Here is a tiny trained network, its code and every weight. The questions are about switching its units off for an input and a target symbol, where a switched-off unit gives its printed mean instead of its output.

import numpy as np


def w(rows, s, z=0):
    codes = np.array(rows[::2]) - 128.0
    scale = np.full(codes.shape[1], s)
    scale[-1] = z or s
    return codes * scale


def f(y):
    return np.maximum(y, 0)


def softmax(a):
    e = np.exp(a - a.max(-1, keepdims=True))
    return e / e.sum(-1, keepdims=True)


def log_softmax(a):
    a = a - a.max(-1, keepdims=True)
    return a - np.log(np.exp(a).sum(-1, keepdims=True))


def net(x, mask):
    ids = ['αβδεζηλμξπστφψω'.index(c) for c in x.split()]
    T = len(ids)
    res = E[ids] + P[:T]
    u = 0
    for l in range(2):
        q, k, v = (res @ M[l].T for M in (Q, K, V))
        z = softmax(np.where(np.tri(T) > 0, q @ k.T / 4**0.5, -1e9)) @ v
        res = res + np.where(mask[u], z, O[l][:, -1]) @ O[l][:, :-1]
        u += 1
        y = f(res @ A[l][:, :-1].T + A[l][:, -1])
        res = res + np.where(mask[u : u + 4], y, B[l][:, -1]) @ B[l][:, :-1]
        u += 4
    return log_softmax(res[-1] @ U[:, :-1].T + U[:, -1])


Q, K, V, O, A, B = {}, {}, {}, {}, {}, {}
E = w([
[152,28,228,83,157,96,55,32],'α',
[252,156,29,5,180,141,249,162],'β',
[156,61,213,75,169,98,47,34],'δ',
[240,234,136,31,57,48,90,175],'ε',
[95,55,183,130,166,94,65,44],'ζ',
[102,73,176,129,170,99,48,36],'η',
[129,84,157,126,192,90,65,32],'λ',
[40,76,175,180,164,121,76,21],'μ',
[197,237,112,180,29,101,192,54],'ξ',
[173,235,168,193,29,177,58,222],'π',
[236,110,62,219,118,231,94,153],'σ',
[160,179,53,151,225,186,59,224],'τ',
[18,209,67,166,217,31,30,86],'φ',
[159,93,31,218,215,61,79,56],'ψ',
[25,7,65,62,178,25,224,254],'ω',
],0.0057)
P = w([
[241,150,183,72,158,124,72,70],'0',
[227,148,135,104,128,115,64,128],'1',
[201,142,104,140,132,130,71,148],'2',
[157,159,52,185,126,121,82,171],'3',
[122,172,35,216,115,119,112,174],'4',
[72,204,1,240,129,113,125,184],'5',
],0.0051)
Q[0] = w([
[5,5,253,169,217,86,4,4],'L0H1',
[2,17,253,7,197,182,248,12],'L0H1',
[251,248,4,249,33,36,13,251],'L0H1',
[10,7,162,27,249,245,253,151],'L0H1',
],0.0056)
K[0] = w([
[194,36,254,85,174,62,6,5],'L0H1',
[252,182,244,32,81,150,70,42],'L0H1',
[3,98,14,234,151,120,183,204],'L0H1',
[251,151,233,5,84,97,201,160],'L0H1',
],0.0056)
V[0] = w([
[169,12,91,107,82,155,223,48],'L0H1',
[113,211,203,178,2,196,183,29],'L0H1',
[17,32,192,38,53,10,203,111],'L0H1',
[182,229,53,29,50,22,199,173],'L0H1',
],0.005)
O[0] = w([
[202,8,85,158,128,92,168,87,73],'L0H1',
[166,187,52,117,3,20,183,171,75],'L0H1',
[64,26,141,99,115,32,61,130,1],'L0H1',
[214,202,154,126,199,10,97,52,158],'L0H1',
],0.0055,0.0047)
A[0] = w([
[181,174,136,196,121,227,189,166,120],'L0N1',
[231,217,76,71,37,221,231,249,195],'L0N2',
[212,158,16,196,89,97,197,77,158],'L0N3',
[206,134,1,140,239,102,180,6,254],'L0N4',
],0.0054,0.0038)
B[0] = w([
[229,184,153,170,114,215,156,152,199],'L0N1',
[241,163,136,99,78,175,253,233,254],'L0N2',
[247,117,106,198,76,57,140,108,191],'L0N3',
[220,82,89,179,242,69,105,89,252],'L0N4',
],0.0048,0.0071)
Q[1] = w([
[254,250,177,236,160,251,242,228],'L1H1',
[236,235,216,145,137,254,220,250],'L1H1',
[66,75,226,44,229,211,83,95],'L1H1',
[151,102,191,178,229,181,117,43],'L1H1',
],0.0054)
K[1] = w([
[83,162,19,216,178,144,73,151],'L1H1',
[107,158,11,235,189,131,89,138],'L1H1',
[167,51,171,56,186,64,143,36],'L1H1',
[10,40,216,3,228,125,5,53],'L1H1',
],0.0053)
V[1] = w([
[112,163,118,212,9,10,120,25],'L1H1',
[36,247,209,21,211,108,25,183],'L1H1',
[131,190,241,51,7,182,202,253],'L1H1',
[64,179,81,29,134,12,123,92],'L1H1',
],0.0048)
O[1] = w([
[194,192,37,114,2,48,60,122,57],'L1H1',
[97,238,145,166,236,165,51,240,55],'L1H1',
[192,78,234,218,142,22,114,194,120],'L1H1',
[147,209,51,84,148,99,116,219,3],'L1H1',
],0.0049,0.0062)
A[1] = w([
[149,91,65,82,160,59,183,254,208],'L1N1',
[171,179,192,142,124,39,36,47,197],'L1N2',
[107,126,102,190,126,163,9,60,253],'L1N3',
[143,39,158,166,7,61,108,159,175],'L1N4',
],0.0054,0.005)
B[1] = w([
[96,28,30,27,194,3,96,249,197],'L1N1',
[99,216,194,133,130,99,13,22,244],'L1N2',
[22,33,105,170,122,177,18,56,253],'L1N3',
[31,34,88,132,22,113,59,183,224],'L1N4',
],0.0055,0.0054)
U = w([
[35,81,68,202,107,159,122,129,175],'α',
[119,122,138,111,144,114,155,124,45],'β',
[104,115,97,147,137,112,154,123,83],'δ',
[177,243,183,87,173,55,109,73,76],'ε',
[134,129,120,90,140,103,130,156,110],'ζ',
[141,141,120,86,142,107,143,151,112],'η',
[207,86,53,84,228,73,202,132,80],'λ',
[50,2,82,38,182,64,192,251,254],'μ',
[139,142,33,114,56,78,140,106,72],'ξ',
[136,109,198,216,112,60,64,211,77],'π',
[133,37,146,120,61,173,207,97,61],'σ',
[144,198,243,182,193,183,219,91,71],'τ',
[126,230,53,98,109,185,132,234,130],'φ',
[137,217,85,39,44,224,216,69,108],'ψ',
[86,118,161,147,131,204,10,20,250],'ω',
],0.0054,0.0047)

Each question gives the input, a string of symbols that net reads in full, and the target symbol t.
The units are the heads (4 rows each of Q, K, V and O) and the neurons (one row each of A and B). Each row of codes is followed by its name. A weight is (code - 128) times the scale printed after its matrix; where a second scale follows, it is the last column's (O, A, B and U).
mask holds one flag per unit, layer by layer, with each layer's heads first. A switched-off unit (its flag False) gives its mean, the last column of its rows in O or B, instead of its output. The means were averaged over made-up inputs and are rounded, as every weight is.
A unit's drop is (log p(t) with every unit on - log p(t) with that unit switched off) / (log p(t) with every unit on - log p(t) with every unit switched off).
The circuit of an input: a set's keep is (log p(t) with only the set's units on - log p(t) with every unit switched off) / (log p(t) with every unit on - log p(t) with every unit switched off). Starting from all 10 units, units are removed one at a time, each time the one whose removal leaves the highest keep (on an exact tie, the one counted first), for as long as the keep stays at least 0.8.
units of the circuit, in order: the units of the circuit, biggest drop first
unit that matters most: the unit with the biggest drop
top k neurons: the k neurons with the biggest drops, biggest first
k most important neurons of layer l: the k neurons of layer l with the biggest drops, biggest first
input β ω β ξ, target ω: units of the circuit, in order : (L0H1, L0N2, L1N2)
input ψ μ ξ, target ψ: units of the circuit, in order : (L1H1, L0N2, L0N4)
input φ τ φ ξ τ, target φ: units of the circuit, in order : (L0N2, L0H1, L1H1, L0N1)
input ξ ε β ε, target ε: 2 most important neurons of layer 1 : (L1N2, L1N3)
input ξ β τ π β π, target π: top 4 neurons : (L0N2, L1N4, L0N3, L0N4)
input φ ε α ξ λ ε, target ξ: unit that matters most : L1H1
input ε τ τ π π, target τ: units of the circuit, in order : (L1H1, L0H1, L0N1, L0N2)
input δ α σ ζ ξ, target σ: 3 most important neurons of layer 0 : (L0N2, L0N1, L0N3)
input ε ζ π ε, target π: 2 most important neurons of layer 1 : (L1N4, L1N2)
input τ ε ω π α φ, target ω: units of the circuit, in order : (L0N2, L1N3, L0H1)
input ψ α ε, target ψ: units of the circuit, in order : (L1H1, L0N4, L0N2)
input ω ε μ τ μ ε, target τ: top 2 neurons : (L0N1, L1N4)
input ε φ ε π, target φ: units of the circuit, in order : (L0N2, L1H1, L0N1, L0N4)
input ε ζ β λ ξ, target ξ: top neuron : (L0N3)
input η π φ τ, target φ: units of the circuit, in order : (L0N2, L1H1, L0H1, L0N1)
input ζ α σ π, target σ: top 2 neurons : (L0N2, L0N4)
input ω μ ε, target ω: units of the circuit, in order : (L0H1, L0N2)
input ε δ φ ξ, target φ: units of the circuit, in order : (L1H1, L0N2, L0H1)
input β ε ε, target ε: top 3 neurons : (L1N2, L1N4, L1N3)
input ξ η ω η ε, target ω: unit that matters most : L0H1
input ζ β ξ, target ξ: units of the circuit, in order : (L1H1, L0H1, L0N3)
input ξ π ω δ ξ, target ω: 2 most important neurons of layer 1 : (L1N2, L1N3)
input σ η π τ ψ, target ω: 2 most important neurons of layer 0 : (L0N2, L0N4)
input ω τ μ π η ε, target π: top 2 neurons : (L0N4, L0N1)
input ζ μ μ ε, target μ: top 2 neurons : (L1N1, L0N2)
input φ α τ σ, target τ: top 2 neurons : (L0N1, L0N2)
input ε λ π ζ μ ε, target μ: 2 most important neurons of layer 1 : (L1N1, L1N4)
input β τ σ ψ μ ε, target ψ: 2 most important neurons of layer 0 : (L0N2, L0N4)
input π ξ β ψ π, target ψ: unit that matters most : L1H1
input ε ψ ξ ψ μ τ, target ψ: top 3 neurons : (L0N2, L0N4, L0N1)
